Rows and roughly how far along a hidden order each lies, from 0 to 10
(in the rows, 100 means zero)
104,93,111,91,97,99,105,91,91,89,69,97,87,101,111,105,116,108,106,104,91,113,107,76,93,98,112,93,88,99,107,112,100,100,100,92,124,80,103,100,119,93,93,73,112,90,103,102,102,97,93,101,105,104,102,122,98,105,100,107,107,102,100,87,103,75,102,101,112,108,105,112,91,94,95,103,105,94,102,107,113,97,94,88,108,108,103,96,96,99,108,92,95,94,106,97,113,113,92
1
104,100,119,89,86,88,124,93,43,85,44,98,70,86,101,109,124,112,111,112,71,115,97,81,91,93,143,86,73,84,148,137,80,75,115,71,149,54,99,56,109,90,78,62,142,80,109,97,95,91,102,105,86,118,116,125,101,106,82,110,99,88,104,78,126,51,116,92,125,129,115,99,90,102,77,103,105,102,113,104,120,93,90,78,119,114,108,99,94,94,119,85,93,65,94,84,123,125,96
1
101,87,101,100,95,104,99,102,84,100,84,97,104,88,98,103,93,96,106,110,97,100,117,101,93,96,92,100,81,96,91,82,119,93,105,103,112,95,104,68,105,95,101,110,109,95,91,103,107,85,98,111,91,93,100,112,93,111,98,96,101,91,107,79,107,83,105,104,107,113,84,104,98,99,91,93,87,90,114,90,88,99,103,110,102,98,104,96,105,94,91,100,97,91,93,92,108,112,102
0
114,99,101,95,89,96,127,96,78,84,76,97,90,103,109,96,110,103,105,118,86,118,113,103,93,97,133,92,95,96,72,111,121,80,91,75,142,89,98,76,97,101,82,101,102,98,83,111,93,78,104,115,97,98,103,101,88,102,82,112,98,89,85,91,99,91,113,93,118,101,121,111,92,109,96,110,119,114,112,111,108,89,97,85,111,112,101,109,93,104,118,70,107,84,112,106,108,108,89
1
117,101,99,94,90,106,120,101,73,104,92,99,71,105,112,100,96,94,115,125,103,100,103,82,89,72,125,107,78,100,88,104,126,98,90,86,84,122,85,81,106,121,82,154,95,99,86,108,69,90,96,111,104,88,99,114,105,90,99,102,104,81,93,66,102,85,130,97,138,105,105,92,93,113,85,108,142,132,120,103,105,99,102,91,122,115,102,103,83,101,95,92,105,60,108,124,107,103,87
2
108,105,100,97,95,103,107,101,88,102,97,101,84,101,104,100,97,98,107,113,100,100,99,90,95,86,116,104,89,99,102,109,113,98,98,92,89,109,89,80,101,109,89,125,99,100,93,101,84,99,100,104,103,96,100,106,106,94,99,102,99,92,98,80,103,93,117,97,121,105,106,92,97,106,92,107,123,126,110,103,106,98,105,92,109,111,100,103,90,97,98,98,104,77,104,117,104,100,95
1
128,64,128,73,110,110,81,62,143,55,39,88,67,138,163,91,145,123,105,90,99,127,145,0,78,96,113,75,83,113,46,119,168,135,99,99,166,96,118,192,181,84,90,0,99,79,102,113,126,147,50,81,154,101,83,169,70,104,130,122,135,132,90,84,62,39,89,111,123,94,105,181,67,59,99,108,109,48,96,139,132,90,82,55,105,117,100,74,78,101,117,85,78,125,139,105,125,116,66
8
109,96,94,100,96,101,109,99,102,95,100,97,104,107,106,97,98,98,105,107,100,107,112,108,98,96,108,98,101,103,61,93,120,97,87,96,113,108,100,106,100,103,92,114,88,104,86,109,95,86,96,109,100,92,90,99,93,98,97,105,102,98,91,100,89,105,102,100,104,90,106,108,97,101,103,107,102,106,104,106,94,98,104,97,96,102,99,107,95,108,106,89,104,97,111,101,102,97,92
0
121,92,96,99,96,84,113,96,109,88,99,96,116,96,100,134,115,101,101,103,120,103,90,108,100,94,111,121,110,91,102,78,130,112,68,97,95,127,105,122,90,103,80,86,112,112,94,102,58,46,93,108,94,120,85,96,82,95,96,99,114,76,91,100,78,107,144,101,105,78,123,99,68,103,105,117,113,103,107,113,80,89,104,95,100,105,107,101,98,125,112,90,95,104,101,75,106,96,91
3
100,98,99,101,93,92,103,95,75,84,78,102,104,105,104,111,104,102,119,99,85,102,92,92,97,83,137,88,107,100,87,129,149,99,87,93,114,78,100,90,76,103,87,107,98,93,95,98,79,106,93,121,99,97,96,125,93,100,93,104,97,88,97,100,102,92,91,90,103,102,117,109,101,104,92,112,99,124,106,114,100,101,91,86,102,98,110,118,94,98,132,89,91,98,98,106,110,100,99
2
146,66,144,90,103,146,62,90,81,59,101,72,151,96,162,150,89,51,157,118,47,157,72,168,103,127,162,137,133,122,17,15,8,83,109,108,180,19,115,17,83,49,99,97,146,98,45,112,141,89,96,139,100,68,89,27,143,121,82,92,90,139,77,43,77,88,118,69,81,110,110,100,40,55,120,55,80,79,87,83,143,83,63,67,68,145,102,135,93,59,116,89,117,88,139,40,73,69,79
9
106,94,111,91,84,86,127,94,45,83,83,100,87,108,97,101,115,108,110,113,88,105,110,100,96,97,138,84,86,92,111,110,102,82,98,78,118,79,99,64,86,100,88,97,112,90,98,107,92,84,102,122,87,104,107,112,108,102,80,112,110,84,100,88,107,83,110,91,90,111,112,97,92,103,95,104,112,110,112,110,107,90,94,87,106,115,105,104,91,116,114,88,94,69,99,87,115,109,93
1
113,89,98,98,93,95,113,107,98,94,100,94,100,112,108,94,99,96,108,107,100,99,121,102,98,91,109,97,97,104,53,89,127,101,83,99,98,114,101,91,88,106,95,123,89,106,82,114,96,75,93,121,99,89,93,108,94,97,97,105,108,88,91,94,84,102,106,105,113,91,106,109,95,102,105,104,104,108,108,107,83,97,103,99,97,99,101,105,88,114,107,87,102,88,111,102,98,94,89
0
116,84,119,84,103,100,97,79,105,73,55,96,77,115,132,97,131,114,104,98,92,115,116,35,85,96,116,85,84,109,87,114,121,111,104,94,141,85,108,130,144,89,90,41,110,84,104,105,115,122,75,88,123,105,95,143,86,104,110,115,118,109,96,84,88,57,100,103,117,106,106,140,82,77,94,105,107,73,101,116,121,94,89,72,100,113,102,87,87,99,113,87,87,105,114,98,119,116,82
4
119,80,92,101,94,100,114,104,86,97,84,94,99,91,102,97,83,96,109,113,96,99,127,110,93,93,91,106,80,102,78,72,112,99,95,104,121,103,102,56,116,97,105,122,106,98,91,108,116,65,95,116,93,86,99,109,93,108,101,95,104,84,108,72,102,86,114,112,113,109,81,106,94,99,92,94,87,88,118,87,81,105,106,106,100,97,106,92,102,98,91,96,96,88,99,91,110,110,98
0
120,94,99,96,94,87,109,96,100,89,96,95,111,94,100,130,109,102,99,104,115,103,94,107,99,96,113,116,105,90,113,82,130,108,75,94,102,116,103,111,92,101,82,84,120,109,95,100,67,50,97,109,95,119,89,96,85,98,94,99,110,80,94,99,84,105,143,100,109,84,116,99,75,103,98,115,112,101,109,109,82,90,104,93,102,106,108,100,98,121,113,92,95,100,100,78,106,99,88
2
134,92,91,98,98,83,111,92,129,85,116,91,130,102,103,148,118,97,98,99,140,99,88,112,104,92,110,134,127,91,86,58,163,128,44,102,77,158,105,156,79,109,73,81,105,123,89,105,36,24,92,115,99,127,70,93,70,90,100,97,124,68,82,115,46,132,161,102,102,50,134,99,54,102,115,127,121,106,107,124,62,83,114,92,93,103,108,102,99,144,118,90,95,113,111,70,98,81,88
4
61,75,68,128,102,96,53,87,62,21,18,116,157,89,102,119,66,99,178,70,78,93,54,51,89,46,177,78,154,119,61,184,200,143,65,129,176,13,122,9,30,96,92,111,84,67,103,57,66,189,74,185,112,64,78,187,65,125,116,76,59,71,127,95,124,97,17,71,52,103,90,160,110,93,65,129,24,158,116,122,64,139,68,104,85,48,138,200,126,32,186,103,45,171,55,137,146,105,127
10
102,105,128,87,95,125,54,107,62,94,93,135,119,80,89,136,121,61,82,129,98,109,117,74,102,75,116,84,65,69,73,87,119,60,154,100,69,107,101,70,89,113,70,189,98,85,40,92,111,142,100,127,87,106,83,124,97,115,118,103,96,84,91,61,96,37,66,92,141,116,97,89,109,98,82,95,132,132,110,96,94,57,99,140,114,107,95,92,96,84,87,119,115,57,60,105,86,126,108
5
105,92,94,100,92,93,109,99,84,87,82,98,102,104,103,99,100,100,116,105,88,103,110,99,96,89,120,92,97,100,72,102,135,95,89,96,115,89,103,71,85,101,94,108,101,97,91,107,92,90,92,123,97,93,98,119,92,102,92,102,101,85,98,90,98,88,100,99,109,100,106,108,98,102,93,106,95,110,110,105,92,101,97,100,99,101,106,109,95,102,115,87,93,90,100,97,112,100,95
1
126,90,89,99,97,91,109,97,124,91,115,91,123,109,105,124,106,98,104,105,122,98,106,110,101,93,104,117,113,99,63,64,145,118,59,104,87,142,105,123,85,108,83,106,97,116,83,111,66,44,90,118,100,107,79,96,80,92,101,99,117,76,86,109,62,121,135,105,105,67,119,106,75,101,114,113,111,105,107,118,70,91,109,100,93,100,105,110,93,131,111,89,96,104,112,82,99,86,88
2
